In the rows, 128 means zero.
Here are made-up nodes, facts about them, and rows of numbers that follow some of those facts. Name the node behind each unnamed row.

Facts:
K_180	ρ	a; K_283	ρ	b; K_812	ρ	b; K_764	ρ	c; K_427	ρ	b; K_998	ρ	a
K_624	ρ	c; K_602	ρ	b; K_968	ρ	c; K_441	ρ	a; K_17	ρ	c; K_811	ρ	c
K_248	ρ	b; K_95	ρ	b; K_595	ρ	a; K_182	ρ	a; K_843	ρ	c; K_719	ρ	a
K_233	ρ	a; K_445	ρ	a; K_790	ρ	b; K_929	ρ	a; K_509	ρ	b; K_231	ρ	a
K_628	ρ	b; K_423	ρ	b; K_118	ρ	a; K_969	ρ	c; K_269	ρ	a; K_841	ρ	c
K_901	ρ	c; K_588	ρ	b; K_735	ρ	b; K_4	ρ	b; K_756	ρ	b; K_25	ρ	c
K_93	ρ	c; K_290	ρ	b; K_864	ρ	c; K_711	ρ	c; K_109	ρ	a; K_86	ρ	a
K_738	ρ	c; K_241	ρ	a; K_475	ρ	b; K_791	ρ	c; K_553	ρ	a; K_959	ρ	a
K_133	ρ	a; K_323	ρ	b; K_68	ρ	a; K_568	ρ	c; K_270	ρ	a; K_745	ρ	a
K_558	ρ	a; K_415	ρ	a; K_108	ρ	a; K_661	ρ	c; K_559	ρ	b; K_563	ρ	c
K_399	ρ	c; K_603	ρ	a; K_835	ρ	c; K_667	ρ	c; K_648	ρ	b; K_162	ρ	c
K_325	ρ	c; K_120	ρ	b; K_654	ρ	c; K_191	ρ	a; K_596	ρ	a; K_919	ρ	a
K_90	ρ	c; K_178	ρ	c; K_33	ρ	c; K_942	ρ	a; K_389	ρ	a; K_779	ρ	c
K_459	ρ	c; K_163	ρ	b; K_18	ρ	b; K_392	ρ	c; K_254	ρ	b; K_257	ρ	b
K_859	ρ	b; K_769	ρ	c; K_508	ρ	c; K_707	ρ	b; K_503	ρ	b; K_562	ρ	c
K_945	ρ	a; K_434	ρ	b; K_453	ρ	b; K_356	ρ	b; K_142	ρ	b; K_851	ρ	a
K_521	ρ	a; K_636	ρ	b; K_359	ρ	b; K_961	ρ	a; K_320	ρ	b; K_364	ρ	a
K_896	ρ	b; K_421	ρ	a; K_148	ρ	a; K_492	ρ	c; K_848	ρ	c; K_117	ρ	a
K_343	ρ	b; K_473	ρ	c; K_855	ρ	c; K_915	ρ	c; K_278	ρ	a; K_652	ρ	a
K_672	ρ	b; K_518	ρ	b; K_754	ρ	a; K_446	ρ	c; K_577	ρ	a; K_31	ρ	b
K_122	ρ	a; K_849	ρ	b; K_557	ρ	a; K_244	ρ	a; K_902	ρ	b; K_531	ρ	c
K_490	ρ	b; K_104	ρ	c; K_242	ρ	a; K_626	ρ	a; K_483	ρ	c; K_535	ρ	b
K_52	ρ	c; K_167	ρ	a; K_282	ρ	c; K_992	ρ	a; K_505	ρ	a; K_442	ρ	b
K_154	ρ	b; K_673	ρ	a; K_209	ρ	c; K_139	ρ	a; K_416	ρ	c; K_472	ρ	b
K_245	ρ	b; K_157	ρ	b; K_447	ρ	b; K_923	ρ	a; K_285	ρ	c; K_41	ρ	c
K_259	ρ	c; K_38	ρ	b; K_717	ρ	b; K_432	ρ	c; K_206	ρ	c; K_783	ρ	c
K_899	ρ	b; K_539	ρ	c; K_680	ρ	b; K_258	ρ	c; K_519	ρ	b; K_658	ρ	b
K_180	λ	K_848; K_283	λ	K_95; K_812	λ	K_764; K_427	λ	K_453; K_998	λ	K_915; K_624	λ	K_148
K_602	λ	K_320; K_602	λ	K_142; K_968	λ	K_320; K_441	λ	K_945; K_441	λ	K_539; K_17	λ	K_959
K_17	λ	K_442; K_811	λ	K_843; K_811	λ	K_52; K_811	λ	K_283; K_95	λ	K_52; K_95	λ	K_588
K_595	λ	K_764; K_595	λ	K_108; K_182	λ	K_283; K_719	λ	K_992; K_233	λ	K_503; K_445	λ	K_95
K_445	λ	K_258; K_929	λ	K_142; K_231	λ	K_779; K_231	λ	K_654; K_231	λ	K_628; K_628	λ	K_672
K_423	λ	K_154; K_118	λ	K_505; K_269	λ	K_521; K_841	λ	K_849; K_901	λ	K_859; K_901	λ	K_588
K_901	λ	K_539; K_756	λ	K_959; K_25	λ	K_182; K_93	λ	K_209; K_290	λ	K_148; K_864	λ	K_562
K_864	λ	K_735; K_711	λ	K_320; K_711	λ	K_672; K_711	λ	K_509; K_86	λ	K_557; K_738	λ	K_791
K_241	λ	K_588; K_475	λ	K_588; K_475	λ	K_95; K_791	λ	K_142; K_553	λ	K_764; K_133	λ	K_539
K_68	λ	K_86; K_568	λ	K_356; K_270	λ	K_154; K_745	λ	K_320; K_745	λ	K_959; K_558	λ	K_992
K_558	λ	K_154; K_415	λ	K_790; K_108	λ	K_142; K_559	λ	K_929; K_563	λ	K_843; K_399	λ	K_519
K_399	λ	K_392; K_399	λ	K_492; K_399	λ	K_673; K_603	λ	K_245; K_603	λ	K_389; K_835	λ	K_557
K_648	λ	K_531; K_162	λ	K_896; K_325	λ	K_711; K_120	λ	K_519; K_120	λ	K_521; K_120	λ	K_588
K_654	λ	K_503; K_191	λ	K_680; K_191	λ	K_441; K_596	λ	K_242; K_596	λ	K_811; K_178	λ	K_588
K_33	λ	K_588; K_942	λ	K_90; K_942	λ	K_18; K_389	λ	K_475; K_459	λ	K_849; K_163	λ	K_245
K_163	λ	K_841; K_18	λ	K_17; K_254	λ	K_206; K_257	λ	K_849; K_859	λ	K_992; K_769	λ	K_148
K_508	λ	K_163; K_707	λ	K_717; K_707	λ	K_841; K_562	λ	K_356; K_562	λ	K_4; K_562	λ	K_142
K_453	λ	K_148; K_453	λ	K_323; K_453	λ	K_389; K_356	λ	K_531; K_356	λ	K_475; K_356	λ	K_661
K_142	λ	K_52; K_851	λ	K_812; K_521	λ	K_503; K_521	λ	K_148; K_636	λ	K_602; K_359	λ	K_919
K_961	λ	K_764; K_364	λ	K_626; K_364	λ	K_790; K_364	λ	K_33; K_896	λ	K_254; K_896	λ	K_120
K_421	λ	K_209; K_492	λ	K_505; K_117	λ	K_52; K_343	λ	K_248; K_473	λ	K_558; K_473	λ	K_142
K_855	λ	K_490; K_915	λ	K_764; K_278	λ	K_148; K_652	λ	K_356; K_672	λ	K_148; K_672	λ	K_139
K_518	λ	K_992; K_754	λ	K_4; K_446	λ	K_969; K_577	λ	K_108; K_577	λ	K_812; K_122	λ	K_52
K_122	λ	K_509; K_849	λ	K_490; K_244	λ	K_518; K_902	λ	K_356; K_531	λ	K_148; K_490	λ	K_4
K_104	λ	K_992; K_483	λ	K_423; K_483	λ	K_31; K_535	λ	K_242; K_167	λ	K_503; K_167	λ	K_648
K_282	λ	K_258; K_992	λ	K_283; K_209	λ	K_859; K_139	λ	K_52; K_416	λ	K_843; K_472	λ	K_356
K_157	λ	K_139; K_157	λ	K_490; K_157	λ	K_95; K_447	λ	K_738; K_923	λ	K_148; K_41	λ	K_519
K_41	λ	K_667; K_259	λ	K_142; K_38	λ	K_945; K_432	λ	K_25; K_206	λ	K_139; K_783	λ	K_557
K_899	λ	K_539; K_680	λ	K_25; K_519	λ	K_503; K_658	λ	K_52; K_658	λ	K_855

Some nodes and their rows:
K_364: [135  71  97 102 120 130 150 150  99 115 115 135  94 114 172 156 129 120
 111 157 108 102 121 106 126 113 145 153 126 129 160  93 124 125 158 112
 123  87 141 142  92]
K_86: [ 96 138  83 121 134 142 132 188  90 124 125 143 121 146 144 105 159 166
 168 162 176 161 107 126 107  85 132 162 173 181 101 145  94  96 118  97
  61 171 129 178 191]
K_416: [135 140 137 111 144 152 109  91 137 122 148 124 111 129 106 123 123 134
 124 149 160 156 117 107 116 122 183 108 111 106 119 140 151 114  92 157
 136 148 125 180 116]
K_282: [128 114 117 118 132 149 111  89 123 123 142 100 114 112 126 126 140 133
 117 153 139 146 115 111 100 143 169 109 120 101 121 118 141 106 100 136
 137 122 117 144 107]
K_472: [135  80 113 136  88 150 137 117 140  91 115 113 133 146 137 151 123 140
  98 138 120 109 135 120 113 161  84 151 115 119 124  83  96 123 123 107
  68 153 103  91 105]
K_475: [133  76 137 131  96 138 122 124 165  88 132 153 127 135 145 134 114 108
 112 126 123  98 139 124 132 154  77 163 111 118 123  88 111 119 112 135
 115 134 121  99  90]
K_756: [163 106 125 154 131 159 141  71 106 167 137  58 141 132 112 118  76 140
 162 113 136  96 123 143 144 169 127 137 145 127 152 153 113 174 177  93
  85 105 136 135  94]
K_959: [146 157 130 149 153 105 121 110  54 166 176 103 158 136 146  84 121 133
 182  84 132  85 112 155 176 136 141 151 154 205 118 142 154 176 201 128
 158  84 176 186 181]
K_343: [128 111 124 143 126 161 131 137 139 137 114 105 126 136 121 120 113 133
 144 139 143 130 128 133 110 134 103 144 154 104 136 156  90 117 132 108
  70 139 117  95 124]
K_483: [142 196 132 131 140 141 122 144 127 136 137 122 119 120  84 178 145 164
 104 145 167 188 116 117  46 141 169  62 119  74 138 132 132  92 102  98
  60 120 102 144 178]
K_595: [111 127 113  96 144 136 171 145 103 141 145  76 139 158 115 151 117 134
 106 136  46 162 141 117 159  71 157  89 133 158 160 152 120 138 178 107
 159 135 126 114 159]
K_167: [129 133 109  94 118  54 175 140 145 121  59 144 108 121 135 175 133 138
 103 154  97 126 106 137 149 120 131 131 116 138 133 103 115 151 137  74
 146 132 118 125  70]
K_539: [141 103 168 125 140 111  83 161 142 133 188 159 130 111 156  90 190  96
 144  90 109 123 136 117  59 125 133 124 157 120 110 129 171 139 111 184
 170  95 115 116 176]
K_680: [158  72 171 126 137 135  98 172 183 115 170 162 102 148 153 103 102 106
 143 105 126 109 132 124 120 113 100 145 157 113 146 160 134 153 126 179
 125 120 118  98 126]
K_182: [147 116 152 109 149 117 117 187 137 110 165 193  84 148 165 134 110 111
 133 124 149 121 120 109 163  80 140 132 124 158 142 135 166 131 139 183
 159 109 141 164 143]
K_968: [143 148 126 125 133 136 137  43  97 155 151  60 138 122  81 118 126 149
 122 125 122 131 107 127 112 163 183 101 119 132 130 127 148 146 140  89
 129 127 123 170  97]
K_717: [ 90 128 131 163 125 170  81 139 126 141 113 132 148 123 129  91  86 125
 162 112 147 110 151 159 194 130  79 147 137 114 130 136  98  90 110 125
 120 101 116  71 198]
K_241: [138  80 114 110 125 101 142 166 125 110 120 164  96 125 172 152 131 105
 109 141 121 108 123 108 147 110 130 155 116 139 141  88 142 133 149 132
 151  95 140 138  97]
K_667: [102 169 115 134 129  78 123 111 124 154  72 116 153  80 116 102 196 106
 134 121 122 144 137 132  66 138 142 125 137  94 107 133 115 146 108 120
 156 129 152 115 110]

Name these rows:
No name comes twice in this set of rows, the named rows included.
[117 136 121 129 102 127 118 101 112  99 149 133 160 121 117 136 201 140
 104 129 103 134 135 119  77 165 132 125 113 136  90  75 128  91 100 117
 131 142 112 116 158]	K_661
[111 121 129 163 120 170 100 108 126 118 133 145 146 125 128  97  78 107
 138 113 161 102 158 143 206 138  88 156 108 130 129 119 110  98 112 161
 123 119 149 108 145]	K_490
[ 98 141 122 111 147 144 134 101 102 159 151  69 176 123  88  97 182 127
 122 125  45 174 143 123  84  99 153  74 153 128 140 164 123 127 121 120
 165 155 107  89 169]	K_915
[119 113 155 143 103 109 119 137 177 116 106 160 139 150 136 118 123 124
 135 106 119 102 133 149 148 151  66 154 141 141 110 120 120 148 110 121
 134 150  96  84 114]	K_323
[139  88 122 119 119 121 119 116 142 112 126 128 103  96 134 147 170 122
 103 153 114 127 127 107  76 150 154 116 116  86 130  86 146 112 106 135
 147 114 117 116  88]	K_178
[137  90 138 159 117 105 101 149 159 102 153 177 146 111 173  92 145  66
 146  82 136  84 154 124 112 143  61 180 129 134 116 117 123 140 131 198
 150 127 160 103 110]	K_588
[131 115 125 118 100 140 135 101 118  99 135 112 142 129 116 158 174 143
  88 155 110 134 120 108  69 169 140 122 102 120 102  73 132  96  95  89
 117 150  97 124 120]	K_568
[116 163 144 143 140 140  96  88 125 114 183 143 161 113 121  85 151 107
 138  88 160 131 140 125 135 137 143 130 110 154  97 138 173 112 100 208
 204 143 165 182 157]	K_52
[107 124 120 168 115 159 103 115 114 106 148 132 178 120 150  98 111 109
 143 101 147 118 161 138 168 150  74 153 108 143 110 114 110  90 133 173
 116 143 156 109 165]	K_4
[102 142 123 138 130 163 100  74 104 119 142 111 130 105 115 116 117 135
 120 136 148 140 138 122 157 135 162 119 106 116 115  99 145  81  92 140
 157 121 128 154 149]	K_855

Now the same nodes, written a new way:
Named rows:
K_553: [104 153 117 169  96  81  90 160 120 123 139 124 126  82 107  77 118 126
  89 120 197 158  87 116 145 133]
K_735: [ 95 176  94 139 109  88 109  95 111 116 138 123 126  86 128  92 139 113
 104 135 152  96 106 148 158  94]
K_38: [ 91 170 103 129 115  71 108 137  99 142 126 154 143  92 123 108 164  86
 117 108 154 102  80 110 168  98]
K_901: [ 92 168 114 132 109  65 130 135 132 154 130 145 179 125 151  80 150  74
 133  89 158 155 100  92 198 112]
K_259: [ 75 182 114 158 104  67 107 129 143 132 151 102 144 122 148  68 107 104
 116 149 153 132 108 120 172 132]
K_421: [106 163 106 139  63  74 102 140 104 150 118 150 151  88 126  76 148  92
 122 105 175 157  82 117 178 116]
K_628: [ 69 186 122 116  82 116 143 129 127 113 136 123 126  96 136 109 151  88
 106 132 135  95  98 126 141 111]
K_441: [109 160 105 140  69  76 107 132 102 157 104 156 155  84 131  82 166  90
 123  95 176 155  83 122 176 111]
K_453: [ 79 167 101  97 107  89 145 121 132 132 141 135 113  91 125 102 161 100
 132 124 141 114  96 128 145  95]
K_673: [107 176 135 159  66 145 130 128 108 123 112 141 125  76 128  86 151  97
  73  98 184 147  95 121 155 113]
K_531: [ 78 166 110 128 105  98 154  88 168 139 129  97 123 101 151  55 151 101
 104 121 145 141 111 143 164  90]
K_25: [ 97 176 112 156  90  85 110 108 118 147 111 137 157 115 169  72 156  83
 106 106 157 129 106 115 197 108]
K_399: [ 84 178 143 151 118 118 158 163 151 130 150 155 137 115 148  87 147  84
 100  99 175 152  96  70 156 131]
K_244: [ 98 164 104 141  59  73  96 143 102 143 122 147 156  92 128  81 141  87
 124 112 172 155  85 123 179 125]
K_162: [ 84 185 127 149 106 113 147 132 136 134 140 140 142 120 154  81 140  80
 111 110 160 140 105  91 174 126]
K_719: [107 161 110 142  54  72  98 144  91 141 118 136 163  97 122  80 136  81
 128 109 169 154  87 118 188 122]
K_968: [ 57 181 124 155  79  91 108 140 143 149 134 120 135 118 173  81 150  88
 122 157 140 121  88 106 155 135]
K_139: [ 99 189 118 144  25 130 115 100 100 121 128 133 126  98 142  82 123  92
 114 131 149 137 114 140 159 131]
K_539: [108 176 107 162  98  96 116  79 116 148  90 126 156 104 172  69 173  83
  81  91 156 120 115 132 209  81]

Rows to name:
No name comes twice in this set of rows, the named rows included.
[116 176 104 145  46  87 100 118  86 141 115 152 156  96 131  78 132  81
 120 109 161 149  99 132 183 120]	K_182
[117 175 101 154  41  90  89 103  76 133  98 125 169  86 134  70 138  83
 100 107 160 139  97 149 204 106]	K_992
[ 99 191 107 160  88 105 118  82 119 135 120 126 145 116 172  70 145  93
  91 120 159 120 121 121 191 106]	K_258
[ 99 180 114 143 107  98 139 105 127 143 129 136 153 119 161  70 150  84
 101 105 160 141 115 108 189 102]	K_33
[ 89 178 104 141 112  76 100 133  98 124 112 136 150  95 125  99 146  92
 104 122 151  99  82 128 169  97]	K_423
[ 93 165  93 104 114  77 135  85 122 118 138 105 123  86 117  82 146 118
 116 125 140 111 107 158 157  83]	K_356
[ 98 171 132 154  73 114 117 154 111 129 131 154 124  85 124  90 146 100
 102 102 183 154  86 107 152 129]	K_118
[ 79 174 115 105  99 103 145 115 135 121 131 119 121  84 118  97 157  96
 107 117 144 111  99 138 146  86]	K_648
[ 76 202 114 138  64 114 112 102 103 112 124 119 135 101 144 105 135  88
  96 152 121  76 104 144 156 107]	K_509
[101 166 113 169  74  88  79 125 110 113 136  94 127  85 112  67 113 124
  84 141 182 140 100 140 157 126]	K_108
[ 97 191  96 156  89  90  92  92  93  99 129  90 140  96 122  88 109 111
  78 161 145  80 110 158 167 108]	K_142
[ 97 156 113 131  74  85 119 149 108 141 134 166 137  91 121  83 146  97
 129  99 179 169  89 109 162 127]	K_364
[ 68 167 113 148  45  81  90 164 132 159 123 140 121  88 149  90 149  99
 133 157 152 140  69 123 140 136]	K_745
[119 163 103 154  56  95  99 103  91 150  87 146 139  75 141  81 165  94
  96 100 173 140  88 141 183  90]	K_945
[105 192  98 119  84 100 125  91  83 105 138 140 148 111 126 100 127  87
 114 121 131 100 128 137 176 104]	K_95

